Below are the code and all the weights of a small trained network. Each question names an input and a class and asks about switching units off, where a switched-off unit gives its printed mean instead of its output.

import numpy as np


def w(rows, s, z=0):
    codes = np.array(rows[::2]) - 128.0
    scale = np.full(codes.shape[1], s)
    scale[-1] = z or s
    return codes * scale


def f(y):
    return y / 2 * (1 + np.tanh(0.7978845608 * (y + 0.044715 * y**3)))


def log_softmax(a):
    a = a - a.max(-1, keepdims=True)
    return a - np.log(np.exp(a).sum(-1, keepdims=True))


def net(x, mask):
    res = np.array(x, float).reshape(1, 5) / 4 @ E
    y = f(res @ A[0][:, :-1].T + A[0][:, -1])
    res = res + np.where(mask, y, B[0][:, -1]) @ B[0][:, :-1]
    return log_softmax(res[-1] @ U[:, :-1].T + U[:, -1])


A, B = {}, {}
E = w([
[57,239,232,68],'x0',
[95,250,22,137],'x1',
[142,130,123,104],'x2',
[117,126,132,146],'x3',
[216,218,182,231],'x4',
],0.011)
A[0] = w([
[65,183,201,93,227],'n0',
[69,219,9,133,9],'n1',
[106,96,110,69,126],'n2',
[141,79,62,170,225],'n3',
[244,160,194,155,67],'n4',
[109,87,83,69,52],'n5',
[117,64,221,145,145],'n6',
[89,148,82,137,2],'n7',
[139,71,69,139,95],'n8',
[178,213,75,155,89],'n9',
[234,113,76,176,130],'n10',
[185,50,229,105,15],'n11',
[188,124,174,155,69],'n12',
[52,55,110,60,49],'n13',
[62,103,88,106,175],'n14',
[189,161,135,124,146],'n15',
[70,101,117,120,127],'n16',
],0.014,0.0018)
B[0] = w([
[196,255,237,18,218],'n0',
[84,70,68,66,248],'n1',
[109,160,127,191,177],'n2',
[224,202,177,38,208],'n3',
[55,149,158,203,219],'n4',
[108,136,159,181,187],'n5',
[136,67,64,83,208],'n6',
[106,71,88,120,162],'n7',
[220,171,155,120,196],'n8',
[66,60,100,134,209],'n9',
[202,176,173,124,221],'n10',
[90,26,54,45,228],'n11',
[14,144,122,154,180],'n12',
[59,118,174,214,216],'n13',
[125,139,174,174,185],'n14',
[102,161,132,184,162],'n15',
[109,170,126,150,162],'n16',
],0.0094,0.017)
U = w([
[229,186,214,3,253],'0',
[71,59,23,15,142],'1',
[63,143,161,206,2],'2',
],0.013,0.0021)

Each question gives the input, the list of numbers given to net, and the class t.
The units are the neurons (one row each of A and B). Each row of codes is followed by its name. A weight is (code - 128) times the scale printed after its matrix; where a second scale follows, it is the last column's (A, B and U).
mask holds one flag per neuron, in row order. A switched-off neuron (its flag False) gives its mean, the last column of its row in B, instead of its output. The means were averaged over made-up inputs and are rounded, as every weight is.
A unit's drop is (log p(t) with every unit on - log p(t) with that unit switched off) / (log p(t) with every unit on - log p(t) with every unit switched off).
The circuit of an input: a set's keep is (log p(t) with only the set's units on - log p(t) with every unit switched off) / (log p(t) with every unit on - log p(t) with every unit switched off). Starting from the 12 units with the biggest drops (on a tie, the unit counted first), units are removed one at a time, each time the one whose removal leaves the highest keep (on an exact tie, the one counted first), for as long as the keep stays at least 0.8.
units of the circuit, in order: the units of the circuit, biggest drop first
unit that matters most: the unit with the biggest drop
k most important neurons: the k neurons with the biggest drops, biggest first
drop when u is switched off: that unit's drop, to one decimal
input [-4,-2,2,-5,6], class 2: 2 most important neurons -> n4; n0
input [-4,-6,-1,8,8], class 2: unit that matters most -> n4
input [7,-8,-7,1,6], class 1: 3 most important neurons -> n11; n6; n12
input [5,-2,-1,-4,6], class 2: 2 most important neurons -> n4; n3
input [-4,-5,4,-1,4], class 1: 3 most important neurons -> n11; n0; n12
input [-4,6,-2,3,-7], class 2: 4 most important neurons -> n13; n11; n14; n5
input [-8,7,7,4,-8], class 0: 3 most important neurons -> n3; n8; n4
input [-5,-6,3,-1,4], class 1: 4 most important neurons -> n11; n0; n12; n6
input [6,-7,-8,-4,5], class 1: 2 most important neurons -> n11; n6
input [8,7,-5,-5,-6], class 0: 2 most important neurons -> n0; n11
input [-7,6,6,2,-1], class 0: 2 most important neurons -> n3; n10
input [4,2,2,6,-6], class 2: 2 most important neurons -> n13; n3
input [4,7,7,-2,2], class 1: drop when n1 is switched off -> 0.2
input [5,2,-6,0,-8], class 2: units of the circuit, in order -> n13
input [0,-8,6,-3,6], class 1: drop when n11 is switched off -> 1.0
input [-7,-4,-6,-7,-5], class 0: drop when n3 is switched off -> 0.3
input [-6,-1,-5,1,-1], class 0: drop when n10 is switched off -> 0.0
